Rows, then the matrix that drops each point onto the smallest flat space through zero that holds them:
[[ 6.944 -0.943]]
Nearest-point matrix:
[ 0.982 -0.133]
[-0.133  0.018]

[[-5.610  8.551]]
Nearest-point matrix:
[ 0.301 -0.459]
[-0.459  0.699]

[[-4.613  7.910]]
Nearest-point matrix:
[ 0.254 -0.435]
[-0.435  0.746]

[[7.765 0.157]]
Nearest-point matrix:
[1.000 0.020]
[0.020 0.000]

[[ 0.606 -7.631]]
Nearest-point matrix:
[ 0.006 -0.079]
[-0.079  0.994]

[[8.835 6.442]]
Nearest-point matrix:
[0.653 0.476]
[0.476 0.347]

[[-8.645  6.805]]
Nearest-point matrix:
[ 0.617 -0.486]
[-0.486  0.383]

[[ 3.661 -7.748]]
Nearest-point matrix:
[ 0.183 -0.386]
[-0.386  0.817]

[[8.855 2.420]]
Nearest-point matrix:
[0.931 0.254]
[0.254 0.069]

[[ 8.509 -0.081]]
Nearest-point matrix:
[ 1.000 -0.010]
[-0.010  0.000]

[[-0.140 -7.809]]
Nearest-point matrix:
[0.000 0.018]
[0.018 1.000]

[[-7.217  0.893]]
Nearest-point matrix:
[ 0.985 -0.122]
[-0.122  0.015]

[[-6.834  3.346]]
Nearest-point matrix:
[ 0.807 -0.395]
[-0.395  0.193]

[[6.990 8.308]]
Nearest-point matrix:
[0.414 0.493]
[0.493 0.586]

[[-2.590 -8.486]]
Nearest-point matrix:
[0.085 0.279]
[0.279 0.915]

[[-8.150  7.194]]
Nearest-point matrix:
[ 0.562 -0.496]
[-0.496  0.438]

[[-6.502 -7.509]]
Nearest-point matrix:
[0.428 0.495]
[0.495 0.572]

[[ 7.906 -5.845]]
Nearest-point matrix:
[ 0.647 -0.478]
[-0.478  0.353]

[[ 8.760 -7.472]]
Nearest-point matrix:
[ 0.579 -0.494]
[-0.494  0.421]

[[-0.334 -7.855]]
Nearest-point matrix:
[0.002 0.042]
[0.042 0.998]

[[-6.440  8.746]]
Nearest-point matrix:
[ 0.352 -0.477]
[-0.477  0.648]

[[-8.518 -6.051]]
Nearest-point matrix:
[0.665 0.472]
[0.472 0.335]

[[ 5.271 -7.820]]
Nearest-point matrix:
[ 0.312 -0.463]
[-0.463  0.688]

[[6.822 2.309]]
Nearest-point matrix:
[0.897 0.304]
[0.304 0.103]

[[-6.737  4.051]]
Nearest-point matrix:
[ 0.734 -0.442]
[-0.442  0.266]

[[-8.847 -0.952]]
Nearest-point matrix:
[0.989 0.106]
[0.106 0.011]

[[-6.054 -6.679]]
Nearest-point matrix:
[0.451 0.498]
[0.498 0.549]

[[8.197 1.557]]
Nearest-point matrix:
[0.965 0.183]
[0.183 0.035]

[[-4.542  7.675]]
Nearest-point matrix:
[ 0.259 -0.438]
[-0.438  0.741]

[[ 8.422 -4.918]]
Nearest-point matrix:
[ 0.746 -0.435]
[-0.435  0.254]

[[-8.698  1.110]]
Nearest-point matrix:
[ 0.984 -0.126]
[-0.126  0.016]

[[-6.208  7.607]]
Nearest-point matrix:
[ 0.400 -0.490]
[-0.490  0.600]

[[-0.197 -7.935]]
Nearest-point matrix:
[0.001 0.025]
[0.025 0.999]

[[6.693 3.438]]
Nearest-point matrix:
[0.791 0.406]
[0.406 0.209]

[[-7.315  3.064]]
Nearest-point matrix:
[ 0.851 -0.356]
[-0.356  0.149]

[[-3.198 -7.336]]
Nearest-point matrix:
[0.160 0.366]
[0.366 0.840]

[[6.799 4.101]]
Nearest-point matrix:
[0.733 0.442]
[0.442 0.267]

[[ 4.645 -7.690]]
Nearest-point matrix:
[ 0.267 -0.443]
[-0.443  0.733]

[[ 8.629 -3.453]]
Nearest-point matrix:
[ 0.862 -0.345]
[-0.345  0.138]

[[-7.772  1.682]]
Nearest-point matrix:
[ 0.955 -0.207]
[-0.207  0.045]

[[-8.956  0.075]]
Nearest-point matrix:
[ 1.000 -0.008]
[-0.008  0.000]

[[-4.513  8.226]]
Nearest-point matrix:
[ 0.231 -0.422]
[-0.422  0.769]

[[2.829 8.079]]
Nearest-point matrix:
[0.109 0.312]
[0.312 0.891]

[[0.627 8.221]]
Nearest-point matrix:
[0.006 0.076]
[0.076 0.994]

[[-7.715  3.769]]
Nearest-point matrix:
[ 0.807 -0.394]
[-0.394  0.193]

[[-7.700 -0.137]]
Nearest-point matrix:
[1.000 0.018]
[0.018 0.000]

[[5.186 6.740]]
Nearest-point matrix:
[0.372 0.483]
[0.483 0.628]

[[-2.587 -7.368]]
Nearest-point matrix:
[0.110 0.313]
[0.313 0.890]

[[ 3.430 -6.510]]
Nearest-point matrix:
[ 0.217 -0.412]
[-0.412  0.783]

[[6.558 1.813]]
Nearest-point matrix:
[0.929 0.257]
[0.257 0.071]

[[1.610 8.465]]
Nearest-point matrix:
[0.035 0.184]
[0.184 0.965]

[[ 8.609 -1.959]]
Nearest-point matrix:
[ 0.951 -0.216]
[-0.216  0.049]

[[-5.375 -8.345]]
Nearest-point matrix:
[0.293 0.455]
[0.455 0.707]

[[4.653 7.480]]
Nearest-point matrix:
[0.279 0.449]
[0.449 0.721]

[[ 7.580 -2.397]]
Nearest-point matrix:
[ 0.909 -0.287]
[-0.287  0.091]

[[-8.837  5.144]]
Nearest-point matrix:
[ 0.747 -0.435]
[-0.435  0.253]

[[-8.035 -0.896]]
Nearest-point matrix:
[0.988 0.110]
[0.110 0.012]

[[ 5.758 -7.000]]
Nearest-point matrix:
[ 0.404 -0.491]
[-0.491  0.596]

[[0.285 6.510]]
Nearest-point matrix:
[0.002 0.044]
[0.044 0.998]

[[-3.370 -6.882]]
Nearest-point matrix:
[0.193 0.395]
[0.395 0.807]

[[2.230 6.458]]
Nearest-point matrix:
[0.107 0.309]
[0.309 0.893]

[[-8.359 -8.334]]
Nearest-point matrix:
[0.501 0.500]
[0.500 0.499]

[[-3.910  6.918]]
Nearest-point matrix:
[ 0.242 -0.428]
[-0.428  0.758]

[[-7.219  1.216]]
Nearest-point matrix:
[ 0.972 -0.164]
[-0.164  0.028]

[[6.450 2.823]]
Nearest-point matrix:
[0.839 0.367]
[0.367 0.161]

[[-2.021 -6.831]]
Nearest-point matrix:
[0.080 0.272]
[0.272 0.920]

[[-1.570 -8.350]]
Nearest-point matrix:
[0.034 0.182]
[0.182 0.966]

[[-5.757 -7.747]]
Nearest-point matrix:
[0.356 0.479]
[0.479 0.644]

[[7.267 8.554]]
Nearest-point matrix:
[0.419 0.493]
[0.493 0.581]

[[ 4.791 -7.411]]
Nearest-point matrix:
[ 0.295 -0.456]
[-0.456  0.705]

[[-8.835 -5.374]]
Nearest-point matrix:
[0.730 0.444]
[0.444 0.270]

[[-6.661 -2.212]]
Nearest-point matrix:
[0.901 0.299]
[0.299 0.099]

[[-5.996 -6.403]]
Nearest-point matrix:
[0.467 0.499]
[0.499 0.533]

[[ 0.572 -8.817]]
Nearest-point matrix:
[ 0.004 -0.065]
[-0.065  0.996]

[[1.339 6.884]]
Nearest-point matrix:
[0.036 0.187]
[0.187 0.964]

[[-0.919  6.885]]
Nearest-point matrix:
[ 0.018 -0.131]
[-0.131  0.982]

[[8.959 7.149]]
Nearest-point matrix:
[0.611 0.488]
[0.488 0.389]

[[5.602 8.291]]
Nearest-point matrix:
[0.313 0.464]
[0.464 0.687]

[[ 0.160 -7.123]]
Nearest-point matrix:
[ 0.001 -0.022]
[-0.022  0.999]

[[-0.797  7.029]]
Nearest-point matrix:
[ 0.013 -0.112]
[-0.112  0.987]

[[-8.689  2.081]]
Nearest-point matrix:
[ 0.946 -0.227]
[-0.227  0.054]

[[7.618 4.940]]
Nearest-point matrix:
[0.704 0.457]
[0.457 0.296]

[[-7.323  5.713]]
Nearest-point matrix:
[ 0.622 -0.485]
[-0.485  0.378]

[[-8.284 -0.432]]
Nearest-point matrix:
[0.997 0.052]
[0.052 0.003]

[[-3.143  6.714]]
Nearest-point matrix:
[ 0.180 -0.384]
[-0.384  0.820]

[[ 6.701 -8.388]]
Nearest-point matrix:
[ 0.390 -0.488]
[-0.488  0.610]

[[-4.137  7.507]]
Nearest-point matrix:
[ 0.233 -0.423]
[-0.423  0.767]

[[-1.192  6.384]]
Nearest-point matrix:
[ 0.034 -0.180]
[-0.180  0.966]

[[-8.318  1.464]]
Nearest-point matrix:
[ 0.970 -0.171]
[-0.171  0.030]

[[-1.666 -6.567]]
Nearest-point matrix:
[0.060 0.238]
[0.238 0.940]

[[-3.888  6.936]]
Nearest-point matrix:
[ 0.239 -0.427]
[-0.427  0.761]

[[ 6.457 -1.229]]
Nearest-point matrix:
[ 0.965 -0.184]
[-0.184  0.035]

[[-6.397  0.963]]
Nearest-point matrix:
[ 0.978 -0.147]
[-0.147  0.022]

[[-6.851 -5.589]]
Nearest-point matrix:
[0.600 0.490]
[0.490 0.400]

[[0.247 8.706]]
Nearest-point matrix:
[0.001 0.028]
[0.028 0.999]

[[ 6.361 -8.448]]
Nearest-point matrix:
[ 0.362 -0.481]
[-0.481  0.638]

[[-0.552 -7.115]]
Nearest-point matrix:
[0.006 0.077]
[0.077 0.994]

[[5.017 6.688]]
Nearest-point matrix:
[0.360 0.480]
[0.480 0.640]

[[6.642 1.199]]
Nearest-point matrix:
[0.968 0.175]
[0.175 0.032]

[[-7.694  5.695]]
Nearest-point matrix:
[ 0.646 -0.478]
[-0.478  0.354]

[[-2.804  6.896]]
Nearest-point matrix:
[ 0.142 -0.349]
[-0.349  0.858]

[[-4.315 -6.857]]
Nearest-point matrix:
[0.284 0.451]
[0.451 0.716]

[[2.692 7.991]]
Nearest-point matrix:
[0.102 0.303]
[0.303 0.898]

[[3.405 7.481]]
Nearest-point matrix:
[0.172 0.377]
[0.377 0.828]

[[ 4.302 -8.941]]
Nearest-point matrix:
[ 0.188 -0.391]
[-0.391  0.812]

[[-0.834 -7.152]]
Nearest-point matrix:
[0.013 0.115]
[0.115 0.987]

[[-7.771  7.694]]
Nearest-point matrix:
[ 0.505 -0.500]
[-0.500  0.495]

[[ 6.637 -2.038]]
Nearest-point matrix:
[ 0.914 -0.281]
[-0.281  0.086]

[[-7.890 -3.055]]
Nearest-point matrix:
[0.870 0.337]
[0.337 0.130]

[[-8.447  2.715]]
Nearest-point matrix:
[ 0.906 -0.291]
[-0.291  0.094]

[[-8.942 -4.887]]
Nearest-point matrix:
[0.770 0.421]
[0.421 0.230]

[[-7.265  5.322]]
Nearest-point matrix:
[ 0.651 -0.477]
[-0.477  0.349]

[[8.269 0.192]]
Nearest-point matrix:
[0.999 0.023]
[0.023 0.001]

[[-7.552 -4.274]]
Nearest-point matrix:
[0.757 0.429]
[0.429 0.243]

[[7.265 6.237]]
Nearest-point matrix:
[0.576 0.494]
[0.494 0.424]

[[ 4.703 -8.820]]
Nearest-point matrix:
[ 0.221 -0.415]
[-0.415  0.779]

[[ 8.926 -1.656]]
Nearest-point matrix:
[ 0.967 -0.179]
[-0.179  0.033]

[[-3.699 -7.448]]
Nearest-point matrix:
[0.198 0.398]
[0.398 0.802]

[[-1.940 -6.994]]
Nearest-point matrix:
[0.071 0.258]
[0.258 0.929]

[[-1.608  7.146]]
Nearest-point matrix:
[ 0.048 -0.214]
[-0.214  0.952]

[[-7.995  2.237]]
Nearest-point matrix:
[ 0.927 -0.259]
[-0.259  0.073]

[[-6.855  2.168]]
Nearest-point matrix:
[ 0.909 -0.288]
[-0.288  0.091]

[[-6.904  1.388]]
Nearest-point matrix:
[ 0.961 -0.193]
[-0.193  0.039]

[[-7.039 -3.644]]
Nearest-point matrix:
[0.789 0.408]
[0.408 0.211]

[[7.139 0.320]]
Nearest-point matrix:
[0.998 0.045]
[0.045 0.002]

[[-8.419  4.400]]
Nearest-point matrix:
[ 0.785 -0.411]
[-0.411  0.215]

[[-7.763  0.366]]
Nearest-point matrix:
[ 0.998 -0.047]
[-0.047  0.002]

[[5.759 6.841]]
Nearest-point matrix:
[0.415 0.493]
[0.493 0.585]

[[ 6.746 -3.552]]
Nearest-point matrix:
[ 0.783 -0.412]
[-0.412  0.217]

[[ 6.942 -4.526]]
Nearest-point matrix:
[ 0.702 -0.458]
[-0.458  0.298]

[[-7.279  6.011]]
Nearest-point matrix:
[ 0.595 -0.491]
[-0.491  0.405]

[[ 8.857 -8.319]]
Nearest-point matrix:
[ 0.531 -0.499]
[-0.499  0.469]

[[ 8.483 -7.771]]
Nearest-point matrix:
[ 0.544 -0.498]
[-0.498  0.456]

[[ 0.586 -8.376]]
Nearest-point matrix:
[ 0.005 -0.070]
[-0.070  0.995]

[[-0.295  8.937]]
Nearest-point matrix:
[ 0.001 -0.033]
[-0.033  0.999]

[[-7.194 -7.479]]
Nearest-point matrix:
[0.481 0.500]
[0.500 0.519]

[[6.545 7.625]]
Nearest-point matrix:
[0.424 0.494]
[0.494 0.576]

[[ 4.572 -7.290]]
Nearest-point matrix:
[ 0.282 -0.450]
[-0.450  0.718]

[[2.374 7.455]]
Nearest-point matrix:
[0.092 0.289]
[0.289 0.908]

[[7.513 3.137]]
Nearest-point matrix:
[0.852 0.356]
[0.356 0.148]

[[-0.857 -6.322]]
Nearest-point matrix:
[0.018 0.133]
[0.133 0.982]

[[-0.385 -6.745]]
Nearest-point matrix:
[0.003 0.057]
[0.057 0.997]

[[-7.731 -2.675]]
Nearest-point matrix:
[0.893 0.309]
[0.309 0.107]

[[-6.639 -0.594]]
Nearest-point matrix:
[0.992 0.089]
[0.089 0.008]

[[5.695 6.532]]
Nearest-point matrix:
[0.432 0.495]
[0.495 0.568]

[[-3.686  6.711]]
Nearest-point matrix:
[ 0.232 -0.422]
[-0.422  0.768]

[[-0.277  8.172]]
Nearest-point matrix:
[ 0.001 -0.034]
[-0.034  0.999]

[[8.713 4.262]]
Nearest-point matrix:
[0.807 0.395]
[0.395 0.193]

[[-7.603 -3.846]]
Nearest-point matrix:
[0.796 0.403]
[0.403 0.204]

[[7.323 3.370]]
Nearest-point matrix:
[0.825 0.380]
[0.380 0.175]

[[ 4.126 -7.866]]
Nearest-point matrix:
[ 0.216 -0.411]
[-0.411  0.784]

[[-6.460 -6.659]]
Nearest-point matrix:
[0.485 0.500]
[0.500 0.515]

[[0.162 8.227]]
Nearest-point matrix:
[0.000 0.020]
[0.020 1.000]

[[-3.190 -7.337]]
Nearest-point matrix:
[0.159 0.366]
[0.366 0.841]

[[-6.264 -8.869]]
Nearest-point matrix:
[0.333 0.471]
[0.471 0.667]

[[-2.545  7.151]]
Nearest-point matrix:
[ 0.112 -0.316]
[-0.316  0.888]

[[-8.956  6.835]]
Nearest-point matrix:
[ 0.632 -0.482]
[-0.482  0.368]

[[ 7.194 -2.793]]
Nearest-point matrix:
[ 0.869 -0.337]
[-0.337  0.131]

[[ 8.419 -4.745]]
Nearest-point matrix:
[ 0.759 -0.428]
[-0.428  0.241]

[[8.296 7.678]]
Nearest-point matrix:
[0.539 0.499]
[0.499 0.461]

[[-2.088  6.968]]
Nearest-point matrix:
[ 0.082 -0.275]
[-0.275  0.918]

[[8.277 6.073]]
Nearest-point matrix:
[0.650 0.477]
[0.477 0.350]

[[ 8.810 -4.884]]
Nearest-point matrix:
[ 0.765 -0.424]
[-0.424  0.235]

[[ 6.908 -1.026]]
Nearest-point matrix:
[ 0.978 -0.145]
[-0.145  0.022]

[[-7.409 -1.767]]
Nearest-point matrix:
[0.946 0.226]
[0.226 0.054]

[[ 6.371 -1.196]]
Nearest-point matrix:
[ 0.966 -0.181]
[-0.181  0.034]

[[ 0.645 -6.842]]
Nearest-point matrix:
[ 0.009 -0.093]
[-0.093  0.991]

[[-7.742  2.411]]
Nearest-point matrix:
[ 0.912 -0.284]
[-0.284  0.088]

[[7.790 2.099]]
Nearest-point matrix:
[0.932 0.251]
[0.251 0.068]

[[-6.973  2.260]]
Nearest-point matrix:
[ 0.905 -0.293]
[-0.293  0.095]

[[-1.799  7.176]]
Nearest-point matrix:
[ 0.059 -0.236]
[-0.236  0.941]

[[ 6.806 -4.190]]
Nearest-point matrix:
[ 0.725 -0.446]
[-0.446  0.275]
